[[129 102]
 [129 127]
 [128 128]
 [128 129]
 [128 129]
 [109 146]
 [124 128]
 [155 118]]
->
[[129 102]
 [128 128]
 [128 129]
 [124 128]]

[[113 106 132 136 113 128 145 129 131 131 129 104 131 149 127 131]
 [111 108 120 131 124 116 126 133 133 128 133 107 129 135 111 125]
 [136 147 128 119 149 126 120 119 119 121 123 131 122 128 119 120]
 [110 104 122 135 102 116 132 131 135 132 134 109 132 128 121 129]]
->
[[113 106 132 136 113 128 145 129 131 131 129 104 131 149 127 131]
 [136 147 128 119 149 126 120 119 119 121 123 131 122 128 119 120]]

[[137 137 120 128 137 117 121 119]
 [122 120 139 132 120 137 131 133]
 [131 128 129 130 131 125 127 126]
 [142 128 118 128 151 105 135 122]
 [111 120 143 129 104 153 129 140]
 [121 118 132 124 125 133 140 138]
 [123 119 133 128 127 131 136 135]
 [137 133 119 128 142 114 127 121]
 [126 122 129 126 130 127 136 132]
 [127 129 138 137 120 135 120 124]]
->
[[137 137 120 128 137 117 121 119]
 [131 128 129 130 131 125 127 126]
 [111 120 143 129 104 153 129 140]
 [123 119 133 128 127 131 136 135]
 [126 122 129 126 130 127 136 132]]

[[111 134 131 131 123 122 117 149]
 [135 126 149 125 121 126 123 132]
 [130 130 120 131 136 136 132 129]
 [120 126 132 123 119 118 118 129]
 [116 131 122 129 126 121 124 136]
 [110 133 114 130 131 127 119 133]
 [113 132 133 126 122 118 116 143]
 [132 126 145 129 117 119 125 135]
 [116 135 107 134 134 128 128 127]
 [142 132 156 128 121 127 128 139]]
->
[[111 134 131 131 123 122 117 149]
 [130 130 120 131 136 136 132 129]
 [116 131 122 129 126 121 124 136]
 [113 132 133 126 122 118 116 143]
 [116 135 107 134 134 128 128 127]]

[[112 151 134 141 122 108 147]
 [136 139 151 121 120 119 113]
 [110 118 117 112 119 129 133]
 [130 134 121 111 143 114 105]
 [147 111 135 120 127 144 132]]
->
[[112 151 134 141 122 108 147]
 [110 118 117 112 119 129 133]
 [147 111 135 120 127 144 132]]

[[117 130 119 125]
 [134 127 134 128]
 [158 126 135 135]
 [112 128 125 123]
 [135 127 126 128]
 [120 127 138 130]
 [109 129 125 121]]
->
[[117 130 119 125]
 [158 126 135 135]
 [135 127 126 128]
 [109 129 125 121]]
---
[[158 119 137 130]
 [139 125 136 117]
 [137 135 129 120]
 [157 121 136 133]
 [149 115 126 119]
 [155 119 130 125]
 [150 117 126 119]
 [158 119 136 131]
 [153 118 130 126]
 [139 134 128 120]
 [157 119 136 130]
 [141 127 127 115]]
->
[[130 117 120 133 119 125 119 131 126 120 130 115]
 [137 136 129 136 126 130 126 136 130 128 136 127]
 [119 125 135 121 115 119 117 119 118 134 119 127]
 [158 139 137 157 149 155 150 158 153 139 157 141]]

[[137 131 125 131]
 [150 114 109 141]]
->
[[131 141]
 [125 109]
 [131 114]
 [137 150]]

[[127 128 131 125 124]
 [127 128 130 125 125]
 [128 108 105 140 144]
 [128 110 108 138 142]
 [130 114 114 135 136]]
->
[[124 125 144 142 136]
 [125 125 140 138 135]
 [131 130 105 108 114]
 [128 128 108 110 114]
 [127 127 128 128 130]]

[[137 139 145 134 122 127 117 115 115 137 115 127]
 [138 145 117 129 114 115 139 138 119 125 125 130]
 [136 143 126 131 117 120 135 131 119 129 122 126]
 [128 128 124 127 127 127 132 132 129 126 130 128]
 [119 120 105 121 131 126 145 146 141 117 142 128]]
->
[[127 130 126 128 128]
 [115 125 122 130 142]
 [137 125 129 126 117]
 [115 119 119 129 141]
 [115 138 131 132 146]
 [117 139 135 132 145]
 [127 115 120 127 126]
 [122 114 117 127 131]
 [134 129 131 127 121]
 [145 117 126 124 105]
 [139 145 143 128 120]
 [137 138 136 128 119]]

[[119 128 125 117]
 [134 123 124 126]
 [130 143 137 130]
 [123 125 126 118]
 [146 130 123 125]
 [121 139 127 121]
 [142 156 137 136]
 [114 125 133 125]]
->
[[117 126 130 118 125 121 136 125]
 [125 124 137 126 123 127 137 133]
 [128 123 143 125 130 139 156 125]
 [119 134 130 123 146 121 142 114]]

[[147 127 136 125 118]
 [124 129 127 128 129]
 [130 129 130 128 127]
 [103 129 114 135 144]
 [101 130 115 133 142]
 [138 128 134 126 121]
 [146 126 134 127 121]
 [117 127 117 134 140]]
->
[[118 129 127 144 142 121 121 140]
 [125 128 128 135 133 126 127 134]
 [136 127 130 114 115 134 134 117]
 [127 129 129 129 130 128 126 127]
 [147 124 130 103 101 138 146 117]]

[[146 137 135 111 115 128 127 112 138 110]
 [155 136 135 100 100 134 138 104 142 105]
 [152 136 134 101 103 132 135 105 139 106]
 [127 128 128 128 129 126 126 128 126 129]
 [154 134 133  99  99 134 139 106 139 108]
 [150 134 132 104 104 132 136 108 136 111]
 [154 135 133  99 101 132 137 107 139 108]
 [127 127 127 127 129 128 127 127 125 129]
 [142 136 132 114 115 126 127 114 134 116]]
->
[[110 105 106 129 108 111 108 129 116]
 [138 142 139 126 139 136 139 125 134]
 [112 104 105 128 106 108 107 127 114]
 [127 138 135 126 139 136 137 127 127]
 [128 134 132 126 134 132 132 128 126]
 [115 100 103 129  99 104 101 129 115]
 [111 100 101 128  99 104  99 127 114]
 [135 135 134 128 133 132 133 127 132]
 [137 136 136 128 134 134 135 127 136]
 [146 155 152 127 154 150 154 127 142]]

[[120 133 103 132 127 129 134]
 [124 144 131 135 124 117 119]
 [126 126 111 127 127 131 148]
 [133 120 116 128 102 141 122]]
->
[[134 119 148 122]
 [129 117 131 141]
 [127 124 127 102]
 [132 135 127 128]
 [103 131 111 116]
 [133 144 126 120]
 [120 124 126 133]]

[[124 125 128]
 [101 106 148]
 [125 127 132]
 [133 134 113]
 [131 131 122]
 [126 127 123]
 [123 125 127]
 [141 140 117]
 [115 118 136]
 [137 136 109]]
->
[[128 148 132 113 122 123 127 117 136 109]
 [125 106 127 134 131 127 125 140 118 136]
 [124 101 125 133 131 126 123 141 115 137]]
